Each row has a class, written after it.
-16, 281, 36, -82, 59, -134, -14, -61, 332, -386, 250, 0, -328, -215, -114, -193, 413, -67, 151, 384, 46, -217, 497, -50, 154, 513, 168, -588, -19, -345, 366, -225
Z_648
-18, 330, 28, 44, 100, 14, -214, -195, 82, -229, 259, -21, -148, -114, 117, 3, 237, 145, -346, 85, 31, -394, 5, -141, 86, -361, 329, -251, 25, -132, 197, 456
Z_315
-99, -89, 159, -12, 85, -53, 167, -13, 244, -57, 141, 153, 119, -166, -106, 56, 282, 30, -99, -208, 34, -323, 529, -28, 134, 114, 207, -347, 116, -367, 109, -513
Z_639
-181, 353, -133, -197, -110, -180, -165, -99, -36, 230, 186, -159, -123, -106, -445, 485, -37, -499, 134, 211, -154, -103, -269, 145, -220, 172, 37, 99, -40, 52, -103, 438
Z_648
-21, -445, 285, 106, 50, 122, -121, 18, -74, 325, 556, -93, 507, 278, 35, 155, -34, -174, -239, -143, -28, -73, 229, -305, -19, -560, 12, 2, 134, 14, 239, -504
Z_93
-8, -49, -74, -348, -142, -106, -162, 251, 12, 164, -162, 201, 18, -138, -113, 50, 60, 161, 98, -522, -131, -15, 54, 21, -269, 113, 177, -4, -168, -24, -104, -198
Z_472
-84, 40, -34, -171, 5, 274, 32, 491, 266, -14, -85, -59, -316, -91, 172, 219, 273, 50, 103, -537, -339, 333, 190, -136, -309, 267, 354, -203, 18, -502, -192, -304
Z_235
-116, 550, 68, 10, 36, 106, -156, 345, -463, 38, -40, 69, -5, -166, -239, -420, -125, -47, -203, -190, -69, 14, -5, 8, -244, -254, 340, -72, -138, 26, 190, -40
Z_93
200, -132, -36, -50, -13, -39, 13, 142, 61, 45, 86, -2, 2, -45, 237, 353, 412, 345, -94, -523, -488, 384, 333, -543, -198, -93, 224, -185, 120, 222, -126, -10
Z_875
-129, -241, 42, 290, 39, -342, -80, -312, -3, 90, 127, -88, 144, -130, -19, -139, 420, 171, 7, -244, -271, -282, 134, 27, 21, -358, 80, 178, 302, 132, 49, -243
Z_569
116, -89, 77, -206, -150, 190, -76, -298, -349, 46, -59, -102, -106, -137, 87, 79, 8, 627, 35, -607, -347, 181, 316, -57, -502, -386, 53, -308, 314, -205, 186, -210
Z_760
251, 4, 80, 95, -105, -84, 220, -41, -205, 408, -141, 122, -82, -39, -209, 47, 119, 421, 445, -237, -13, 87, 349, -227, 98, 88, -189, 263, 35, 344, 6, -348
Z_796
-84, -36, -7, -37, -357, -112, -24, 61, -77, 267, -67, 111, 52, 153, 177, -244, -367, 33, -287, 110, 72, -349, 127, 307, 28, 113, 29, -197, -413, 77, -68, -16
Z_532
39, 94, 316, 27, 67, -190, -183, -436, -67, 93, 260, 18, -209, -345, -395, 100, 271, -69, 367, -17, -28, -346, 35, -149, 78, -336, -26, -369, 199, 330, 404, 37
Z_315
198, 20, 221, -114, 23, -109, 40, 75, 60, -147, -201, 53, -105, -63, 389, 435, -121, 381, -9, -278, -59, -12, 144, 137, -56, 297, -145, -219, 427, 38, -180, -30
Z_472
205, 70, 70, 131, -182, 143, -232, 195, -249, 189, 123, -172, -20, 72, -31, -635, -130, -171, -116, 213, 248, -255, 109, -62, 158, -94, 203, 211, -343, -208, 219, -436
Z_532
43, 124, -493, -210, -75, -540, 149, -381, 165, -339, 99, 89, -298, -160, -295, -79, 699, 220, 389, 105, -29, 175, 59, 143, 49, 537, -291, -359, -67, 208, 150, 404
Z_639
267, 226, 71, -335, 111, -483, -118, 57, -787, -29, -180, 140, 119, 105, -283, -248, -230, 57, 340, 133, -251, 38, -222, -119, -367, 327, 34, -168, -222, 481, 182, -106
Z_93
-370, -215, 77, 228, -28, -61, 52, -145, 420, 120, 103, 33, 48, -145, -94, -17, 433, -40, -17, -193, -109, -310, 190, -53, 182, -86, 298, -64, -90, -288, -23, -133
Z_235
278, 42, -83, 52, 100, -286, -191, -22, -240, 430, 148, -135, 220, 273, 190, -131, 97, 497, -161, -419, -253, 34, 36, -302, -193, 10, 392, 96, 44, -179, -117, -559
Z_796
320, -203, 635, 23, -77, 183, 28, 44, -304, -168, -439, -105, -16, -354, 351, -116, -486, 5, 93, -178, -81, 108, -242, 178, -227, -776, -419, -255, 222, 196, -88, 91
Z_532
243, 458, 418, 70, -396, -207, -294, -133, 6, 361, 359, -127, -233, 148, -6, -173, -423, 143, 137, 55, -269, 8, 99, -109, -484, -516, 212, -156, 61, -45, -149, -233
Z_235
-24, -239, 171, -46, -153, -173, -130, -146, -290, 311, 328, -45, 162, 68, -109, 92, 118, 148, 83, -349, -160, -203, 356, -109, -62, 63, 39, -130, 268, 27, 212, -422
Z_796
74, 69, -162, -204, 123, -81, -151, -240, -89, -364, 130, 49, -155, -217, -397, -453, 247, 132, -90, 179, -55, 101, 98, 22, -68, 228, -91, 60, 67, -65, 278, -16
Z_875
-172, -156, 257, 141, 102, 244, -26, 145, -77, 357, -107, -92, -44, 184, 305, 465, -79, -99, -288, 64, -146, -233, -368, 55, -270, -243, 220, -164, -74, 24, -188, -177
Z_235
141, 496, 230, 33, 164, 132, -34, 193, 156, -266, -145, -88, -360, -47, 373, 160, -341, 73, -148, 100, 64, -135, 82, 100, 181, 314, 124, -294, -12, -113, -15, 360
Z_235
-199, -283, -264, -52, -82, -59, 132, -118, -441, 154, 97, -10, 325, 120, 157, 127, 217, 271, -363, -439, -229, 23, 256, -1, -131, -318, -45, -359, 99, 218, 328, 83
Z_648
-42, 165, 34, -83, -33, -74, -88, 229, -51, 179, -120, 293, 172, -177, -249, -422, 13, 344, 308, -899, 192, 114, 243, -13, 344, 134, 61, -33, -88, 12, 186, -135
Z_532
3, -428, 100, 244, 50, -162, -43, -20, -8, 463, 19, -101, 179, -26, 139, 555, 317, 250, -4, -595, -327, -158, 291, -298, 184, 126, 144, 203, 89, 458, -69, -232
Z_760
-23, 198, -230, 319, -117, -406, 119, -651, 277, 7, 304, -110, -197, -35, -253, -495, 822, 514, 187, 228, 41, -269, 520, 3, 264, 450, 202, 54, 50, -536, 222, -470
Z_639
-142, 11, -99, 76, 111, -454, 44, -125, -54, 26, 105, -7, 98, -172, -119, -311, 196, -85, -23, -507, -323, -218, 153, 14, 125, -105, 190, -260, 7, -30, 139, -22
Z_235
123, 241, 53, -14, 223, 71, -156, -7, -89, -637, 69, -205, -65, -166, 52, -254, 55, -388, 50, 871, 374, -317, -190, 40, 92, 66, 119, -553, -150, -374, 313, 40
Z_796
-16, -49, -181, 74, 193, -149, 190, 6, -108, -55, -115, -6, 96, -243, 40, 182, 315, 61, -216, -277, -60, -109, 143, 42, 84, 1, -31, -220, 185, 79, 90, -53
Z_472
-135, -122, -330, -228, -29, -361, -80, -220, -282, -133, 258, 25, 225, -11, -27, -53, 95, -70, -243, -217, -67, -396, 164, 288, -33, -231, -66, -374, 127, 112, 297, 208
Z_569
-216, -29, -50, -151, -46, -142, -79, 96, -408, -109, 174, 115, 391, 227, -169, -35, -40, 44, 50, 51, -110, 81, 181, -73, -298, 206, 223, -297, 79, -4, 213, -340
Z_93
67, 57, -33, 275, 114, -127, -11, -23, 70, 256, -54, 37, 141, -60, -152, -2, 15, 135, 22, 105, 301, -256, -42, 159, 137, -221, -27, 172, -118, 133, -48, -381
Z_235
128, 197, -444, -238, -64, -152, -150, 133, 373, 98, 213, 195, -52, 143, 2, -112, 54, 463, 22, -675, -72, 394, 308, -207, 77, 142, 194, -52, -116, 26, -82, 56
Z_532
-152, -247, -568, -46, -130, -207, -13, -241, 248, 4, -85, 116, -105, -5, 28, -14, 394, 420, 132, -228, 5, 29, 169, 183, 33, 228, 56, -146, -20, 128, 64, -160
Z_472
5, 153, -354, -62, -120, -462, -36, -221, 178, 20, 74, 232, -42, -76, -415, -9, 289, 328, 361, 47, -189, 72, 215, -224, -133, 137, 224, 110, -87, 279, -107, -46
Z_315
-99, 131, 485, 169, 64, 55, -54, 61, -64, -16, -22, -100, -14, -392, 14, 208, 120, -107, -349, 36, -118, -351, 246, -39, -52, 12, 176, -341, 146, -34, 153, -95
Z_472
-257, -390, -140, 334, 118, -87, 302, -92, 148, -72, -113, -13, 390, 243, 408, 92, 165, -132, 265, 131, -118, 92, -241, -100, 306, -247, -20, -177, -139, 124, -99, 126
Z_875
-270, -109, -343, -22, -65, -359, -56, 156, -98, 201, 184, 66, 280, 185, -282, -444, 193, -387, 92, 128, -114, -32, -146, 37, -111, 15, 158, -4, -366, 86, 55, -269
Z_569
365, -99, 332, -232, -94, 82, -3, 52, -256, -30, -472, 51, 53, -109, 172, 91, -404, 248, 388, -89, -37, -7, 149, -168, -131, -10, 50, -320, -230, 93, 22, -153
Z_532
136, 376, 74, -27, 371, 174, -62, 637, -435, 162, -7, -156, -52, 297, 255, -233, -886, -448, -197, 115, -218, 238, -404, 222, -491, -427, 16, -342, -154, 91, 23, -563
Z_235
-81, -260, -114, 164, -63, -231, 190, 13, 94, 382, -311, 201, 218, 8, -36, 146, 183, 281, 363, -524, -69, 26, 251, -134, 190, 186, 304, -79, -122, 320, -126, -466
Z_639
-298, 56, -246, 17, -3, -308, 123, -379, -246, 0, 205, 112, 110, -20, -302, 198, 361, 426, 43, -131, -274, -198, 220, 165, -183, -37, -138, 191, 356, 94, 36, 33
Z_796
-134, -1, -9, -7, -46, -55, 149, 29, 59, 67, -112, 104, -76, -68, 71, -126, 259, 90, -247, -209, 15, -341, 21, 248, 144, 131, 32, 100, -169, -206, -76, 97
Z_639
134, 530, 64, -149, 85, 64, -265, 228, -43, 304, 227, -51, -52, -52, -219, 402, -91, -12, -102, -146, -32, -206, 224, -156, -190, 92, 414, 94, -80, -166, -26, -210
Z_93
-248, 407, 285, -10, -34, 141, -218, 104, 467, 183, 377, -121, -146, -157, -83, 50, 280, 139, -109, -486, -236, -24, 382, -132, 67, 374, 321, 38, -27, -705, 9, 46
Z_532
76, -425, 39, 354, 260, -177, 20, -314, 468, -143, -69, -102, 109, -14, 470, -18, 145, 464, 1, -61, -52, -19, -6, 187, 228, -153, -212, 32, 264, 18, -164, -346
Z_532
-64, 269, -201, -94, -45, -216, -142, 192, 65, -7, -74, 64, 150, -314, -184, -212, -123, 67, -292, -387, -114, 34, 193, 162, 37, -41, 29, 279, -222, 193, -28, 398
Z_648
110, -13, 210, 256, -61, -169, -90, 57, -118, 400, -164, -26, 299, -67, 33, 45, -204, 416, 39, -362, -235, 93, 246, -162, -190, -151, 234, 81, -7, 243, -185, -532
Z_760
120, -30, 226, -23, -48, -242, -191, -45, 172, 106, 259, -131, 47, 86, 177, -122, -18, -224, -51, 23, 33, -159, -113, 30, 81, -16, -18, -236, 34, -137, -14, 33
Z_569
-248, -110, -141, 118, -122, 157, 348, 297, -482, 398, 132, -158, 301, 242, -3, 83, 302, -15, -8, -593, -261, 371, 148, -60, -188, -73, -22, 151, 194, -308, 50, -384
Z_639
-320, -458, -106, 294, -221, -163, -15, -338, 40, 404, 184, -66, 197, 239, 346, 465, 212, 451, -295, -382, -387, -225, 233, -6, -70, -205, 246, 101, 365, 183, -164, -117
Z_315
-37, -88, 184, 453, 87, -71, 133, -199, 68, 92, 228, -80, -88, -182, 68, -242, 380, 17, -757, 147, -37, -278, 206, 80, 77, -364, 5, -265, 192, 154, 119, -280
Z_639
-121, -236, -200, -29, -136, -261, -3, 157, 41, 242, -54, -62, -29, -162, 46, -207, 521, 34, -30, -503, -177, -112, 158, 205, 92, 356, -45, 109, -164, -35, 5, -80
Z_569
82, 1, -146, -109, -255, -19, -68, -1, -110, 154, 123, -8, 101, 317, -12, -253, -486, -24, 238, -117, 94, 338, -111, 48, -7, -107, -185, 85, -66, 45, -20, 83
Z_760
-210, 15, -250, -3, -101, -241, 136, 24, -222, 206, -72, 121, 299, -98, -108, -173, 431, 350, 29, -628, -201, 54, 281, 5, 2, 218, 194, -124, -36, -216, 29, -213
Z_875
-280, -334, -95, 402, 20, 64, 268, 157, -52, 206, -74, -1, 546, 24, -113, -134, 473, 94, 121, -438, -95, 664, -75, -274, -167, -435, 194, -54, 200, -81, -108, -600
Z_639
-314, 76, -173, -133, -25, -344, 9, 102, 64, -37, 36, 71, -117, -280, -295, -371, 417, -175, 27, -316, -185, 82, 98, 256, 120, 600, -159, -192, -134, 109, 190, 312
Z_569
-210, -18, -49, -25, 289, 137, -220, 100, -44, -100, 375, -257, 2, -61, 171, -32, 348, -327, -325, -430, -112, -169, -167, 85, 85, -356, 72, -173, 223, -276, 319, 223
Z_569
145, 77, 257, 282, 98, 189, -173, 24, -22, 501, 229, -107, -184, 31, -136, -219, 158, 151, 66, -130, 32, 41, 43, -237, 54, -229, 35, 177, -56, 106, 208, -581
Z_760
-9, 163, 507, -121, -64, 287, -127, 265, -795, 371, 378, -327, -84, 296, -14, 51, -392, -473, -194, 237, -453, -61, -108, -124, -707, -403, 33, -331, -78, -99, 344, -355
Z_235
-558, 209, -346, 127, 56, -122, -230, 95, -21, 355, 172, -75, 262, -51, -169, 284, 222, -44, -167, -419, -329, -181, 103, 98, 47, 247, 465, 98, -234, 81, 45, 107
Z_875
-313, -4, -278, 54, -66, -250, 225, -291, -168, -195, 255, -97, 102, 162, -98, -275, 278, -55, 93, 172, -200, 40, 125, 231, -208, 192, 57, -237, 377, -603, 65, -381
Z_93
-185, -35, 104, -124, -413, -328, -2, -380, 181, 145, -26, 389, 59, -93, -325, -199, 11, 537, -158, -184, 2, -67, 414, 138, 19, 396, -43, 17, -36, 175, -72, 262
Z_93
-155, -157, 176, 353, -8, 40, -103, 38, -347, 245, 148, -232, 151, 74, 272, 132, -112, -112, -317, 143, -162, -102, -149, 123, -214, -490, -42, -283, 150, 424, 78, -185
Z_796
-162, -125, 37, -7, 30, -314, -51, -214, -292, 56, 374, -27, -42, 52, 76, 2, 313, -18, -372, -115, -143, -563, 98, 256, 28, 52, -134, -303, 323, 61, 331, -124
Z_472
-75, 149, 136, -346, -196, 51, 7, 268, -373, 139, -42, 131, -207, -76, -238, -265, -424, -177, 56, -256, -347, 256, -98, 231, -627, -145, -89, -124, 177, -103, -83, -259
Z_315
